Here is a tiny trained network, its code and every weight. The questions are about switching its units off for an input and a class, where a switched-off unit gives its printed mean instead of its output.

import numpy as np


def w(rows, s, z=0):
    codes = np.array(rows[::2]) - 128.0
    scale = np.full(codes.shape[1], s)
    scale[-1] = z or s
    return codes * scale


def norm(h):
    return h / np.sqrt((h * h).mean(-1, keepdims=True) + 1e-5)


def f(y):
    return y / 2 * (1 + np.tanh(0.7978845608 * (y + 0.044715 * y**3)))


def log_softmax(a):
    a = a - a.max(-1, keepdims=True)
    return a - np.log(np.exp(a).sum(-1, keepdims=True))


def net(x, mask):
    res = np.array(x, float).reshape(1, 8) / 4 @ E
    u = 0
    for l in range(4):
        y = f(norm(res) @ A[l][:, :-1].T + A[l][:, -1])
        res = res + np.where(mask[u : u + 3], y, B[l][:, -1]) @ B[l][:, :-1]
        u += 3
    return log_softmax(norm(res)[-1] @ U[:, :-1].T + U[:, -1])


A, B = {}, {}
E = w([
[80,22,59,185,78,206],'x0',
[160,117,76,38,203,38],'x1',
[75,130,223,73,228,153],'x2',
[89,154,39,2,79,132],'x3',
[86,109,139,97,97,30],'x4',
[188,5,125,83,123,163],'x5',
[59,143,48,148,24,144],'x6',
[143,251,40,89,28,185],'x7',
],0.0075)
A[0] = w([
[200,2,59,27,139,157,1],'L0N1',
[212,28,42,10,143,217,183],'L0N2',
[65,57,164,94,197,164,34],'L0N3',
],0.0078,0.0065)
B[0] = w([
[194,253,158,92,161,82,159],'L0N1',
[64,165,160,196,161,99,254],'L0N2',
[45,78,144,132,86,149,143],'L0N3',
],0.014,0.0058)
A[1] = w([
[131,156,170,2,120,13,65],'L1N1',
[134,116,129,38,237,170,3],'L1N2',
[88,174,179,71,132,188,130],'L1N3',
],0.0096,0.0038)
B[1] = w([
[154,130,180,129,174,127,252],'L1N1',
[140,186,126,166,2,171,153],'L1N2',
[90,173,171,164,96,62,191],'L1N3',
],0.014,0.0046)
A[2] = w([
[78,129,116,116,30,194,73],'L2N1',
[191,153,145,77,231,91,5],'L2N2',
[129,83,54,29,171,3,192],'L2N3',
],0.0084,0.0031)
B[2] = w([
[93,162,105,67,106,115,215],'L2N1',
[78,192,145,73,82,167,252],'L2N2',
[190,90,181,98,198,6,240],'L2N3',
],0.012,0.0029)
A[3] = w([
[128,2,138,118,113,138,4],'L3N1',
[162,185,152,102,133,132,202],'L3N2',
[162,164,46,83,83,71,87],'L3N3',
],0.014,0.0031)
B[3] = w([
[93,32,100,2,152,79,169],'L3N1',
[60,179,116,82,160,31,255],'L3N2',
[41,39,127,157,156,61,195],'L3N3',
],0.0076,0.0056)
U = w([
[202,107,149,208,128,147,87],'0',
[127,1,139,142,184,130,196],'1',
[34,155,53,145,39,130,136],'2',
[189,130,84,39,124,192,4],'3',
[149,214,178,121,184,59,216],'4',
[186,127,88,55,119,176,2],'5',
],0.019,0.0084)

Each question gives the input, the list of numbers given to net, and the class t.
The units are the neurons (one row each of A and B). Each row of codes is followed by its name. A weight is (code - 128) times the scale printed after its matrix; where a second scale follows, it is the last column's (A, B and U).
mask holds one flag per neuron, layer by layer. A switched-off neuron (its flag False) gives its mean, the last column of its row in B, instead of its output. The means were averaged over made-up inputs and are rounded, as every weight is.
A unit's drop is (log p(t) with every unit on - log p(t) with that unit switched off) / (log p(t) with every unit on - log p(t) with every unit switched off).
The circuit of an input: a set's keep is (log p(t) with only the set's units on - log p(t) with every unit switched off) / (log p(t) with every unit on - log p(t) with every unit switched off). Starting from all 12 units, units are removed one at a time, each time the one whose removal leaves the highest keep (on an exact tie, the one counted first), for as long as the keep stays at least 0.8.
units of the circuit, in order: the units of the circuit, biggest drop first
top k neurons: the k neurons with the biggest drops, biggest first
top k neurons in layer l: the k neurons of layer l with the biggest drops, biggest first
drop when u is switched off: that unit's drop, to one decimal
input [0,0,4,-5,3,-5,6,5], class 2: units of the circuit, in order -> (L1N1; L2N3)
input [3,4,8,6,-6,0,2,-4], class 2: top 4 neurons -> (L0N3; L2N3; L1N1; L1N2)
input [-2,-7,-5,-6,-2,-7,1,-2], class 0: top neuron in layer 3 -> (L3N2)
input [6,2,2,0,-2,6,3,-1], class 4: top 2 neurons -> (L0N1; L0N2)
input [6,4,0,5,-8,4,7,-5], class 4: top 2 neurons -> (L0N2; L0N1)
input [-4,0,7,-5,0,7,-6,-5], class 1: top 2 neurons -> (L0N1; L0N3)
input [1,1,-2,-7,-4,-3,-4,-4], class 1: top 2 neurons in layer 0 -> (L0N1; L0N2)
input [-4,-6,6,2,7,8,4,0], class 2: top 2 neurons in layer 0 -> (L0N3; L0N1)
input [-1,2,-5,2,-6,8,-2,-8], class 4: drop when L0N1 is switched off -> 1.2
input [3,2,-4,4,7,7,-3,-2], class 4: drop when L0N1 is switched off -> 0.5
input [-1,-8,-4,3,0,-3,-2,0], class 2: drop when L1N2 is switched off -> 0.0
input [1,-4,3,1,-5,-8,-6,-8], class 0: top 2 neurons in layer 3 -> (L3N2; L3N1)
